Below are the code and all the weights of a small trained network. Each question names an input and a class and asks about switching units off, where a switched-off unit gives its printed mean instead of its output.

import numpy as np


def w(rows, s, z=0):
    codes = np.array(rows[::2]) - 128.0
    scale = np.full(codes.shape[1], s)
    scale[-1] = z or s
    return codes * scale


def f(y):
    return np.maximum(y, 0)


def log_softmax(a):
    a = a - a.max(-1, keepdims=True)
    return a - np.log(np.exp(a).sum(-1, keepdims=True))


def net(x, mask):
    res = np.array(x, float).reshape(1, 7) / 4 @ E
    y = f(res @ A[0][:, :-1].T + A[0][:, -1])
    res = res + np.where(mask, y, B[0][:, -1]) @ B[0][:, :-1]
    return log_softmax(res[-1] @ U[:, :-1].T + U[:, -1])


A, B = {}, {}
E = w([
[155,91,2,161,82,239,147,132,99],'x0',
[204,134,220,83,136,107,226,189,62],'x1',
[140,94,134,112,182,52,211,153,203],'x2',
[85,181,80,74,83,85,179,72,129],'x3',
[146,182,86,126,150,145,204,129,199],'x4',
[120,103,121,179,150,104,189,85,76],'x5',
[177,184,146,215,63,116,109,134,213],'x6',
],0.009)
A[0] = w([
[176,82,143,114,148,135,80,231,113,255],'N1',
[192,89,105,157,156,232,175,195,113,234],'N2',
[118,147,109,148,103,211,119,16,98,185],'N3',
[133,134,131,108,114,8,155,150,190,243],'N4',
[105,66,92,93,175,66,196,92,119,174],'N5',
[132,163,135,124,142,62,106,166,191,162],'N6',
[199,163,113,135,91,133,178,148,139,132],'N7',
[178,174,100,104,54,119,198,167,119,192],'N8',
[105,115,187,31,121,80,119,185,77,172],'N9',
[113,143,98,115,132,150,128,91,179,239],'N10',
[165,138,199,163,125,96,116,170,130,144],'N11',
[215,132,127,194,103,90,135,139,147,193],'N12',
[80,173,114,148,65,97,72,57,167,226],'N13',
[130,135,144,50,164,176,93,125,78,208],'N14',
[117,149,66,139,106,153,64,48,98,179],'N15',
],0.011,0.0045)
B[0] = w([
[122,109,160,192,66,151,60,169,94,222],'N1',
[131,67,148,121,69,202,178,207,125,247],'N2',
[138,84,6,152,157,92,164,126,115,221],'N3',
[92,212,202,50,147,137,149,97,136,240],'N4',
[96,115,176,89,169,127,192,166,52,222],'N5',
[69,191,178,108,158,171,110,93,152,205],'N6',
[215,153,147,143,134,161,162,135,163,187],'N7',
[211,151,115,119,134,152,217,149,134,208],'N8',
[112,170,158,177,50,117,139,31,68,235],'N9',
[85,107,57,70,111,156,148,135,160,194],'N10',
[127,152,210,254,145,109,92,102,165,191],'N11',
[160,144,171,110,147,113,130,149,163,191],'N12',
[93,186,70,153,185,107,128,85,191,225],'N13',
[129,106,66,173,57,126,118,113,89,212],'N14',
[122,102,55,152,172,86,148,129,117,226],'N15',
],0.0093,0.013)
U = w([
[254,135,131,137,115,159,184,181,151,138],'0',
[86,130,186,71,184,72,172,130,60,166],'1',
[82,187,109,68,145,129,121,77,208,6],'2',
[127,92,23,162,170,66,139,114,97,198],'3',
[125,170,204,187,163,87,66,121,177,143],'4',
[130,173,141,159,47,91,126,43,42,107],'5',
[108,43,104,149,65,166,90,205,78,154],'6',
],0.0098,0.0011)

Each question gives the input, the list of numbers given to net, and the class t.
The units are the neurons (one row each of A and B). Each row of codes is followed by its name. A weight is (code - 128) times the scale printed after its matrix; where a second scale follows, it is the last column's (A, B and U).
mask holds one flag per neuron, in row order. A switched-off neuron (its flag False) gives its mean, the last column of its row in B, instead of its output. The means were averaged over made-up inputs and are rounded, as every weight is.
A unit's drop is (log p(t) with every unit on - log p(t) with that unit switched off) / (log p(t) with every unit on - log p(t) with every unit switched off).
The circuit of an input: a set's keep is (log p(t) with only the set's units on - log p(t) with every unit switched off) / (log p(t) with every unit on - log p(t) with every unit switched off). Starting from the 12 units with the biggest drops (on a tie, the unit counted first), units are removed one at a time, each time the one whose removal leaves the highest keep (on an exact tie, the one counted first), for as long as the keep stays at least 0.8.
units of the circuit, in order: the units of the circuit, biggest drop first
top k neurons: the k neurons with the biggest drops, biggest first
drop of u: that unit's drop, to one decimal
input [6,2,-6,3,3,6,7], class 0: units of the circuit, in order => (N8)
input [0,3,-7,3,4,1,-2], class 3: units of the circuit, in order => (N3, N4)
input [-3,8,-8,-8,1,-4,2], class 5: top 3 neurons => (N9, N11, N14)
input [2,-3,6,-7,8,3,-6], class 6: units of the circuit, in order => (N2, N8)
input [3,-7,1,-7,8,0,-8], class 6: top 2 neurons => (N2, N13)
input [-4,0,1,-8,7,8,-1], class 4: top 2 neurons => (N11, N8)
input [5,-1,5,0,-3,7,-6], class 6: units of the circuit, in order => (N2, N13)
input [0,-4,6,0,8,2,-3], class 1: top 2 neurons => (N5, N13)
input [-7,3,8,3,-2,-7,2], class 4: top 2 neurons => (N11, N6)
input [-4,4,-6,4,8,-1,0], class 0: top 3 neurons => (N8, N7, N13)
input [-5,-8,6,6,1,4,-4], class 1: top 2 neurons => (N5, N7)
input [7,-4,-3,-5,-2,7,5], class 3: top 2 neurons => (N3, N15)
input [-2,-7,-2,7,-3,3,4], class 3: top 2 neurons => (N15, N3)
input [-1,4,-7,8,-2,-8,7], class 2: units of the circuit, in order => (N13)
input [-6,7,1,1,4,6,8], class 4: drop of N11 => 0.5
input [-1,-1,-7,-7,7,6,-5], class 6: drop of N2 => 0.3
input [0,3,1,3,-1,-3,-8], class 5: drop of N9 => 0.4
input [-2,1,3,-3,-6,6,-2], class 5: drop of N9 => 0.5
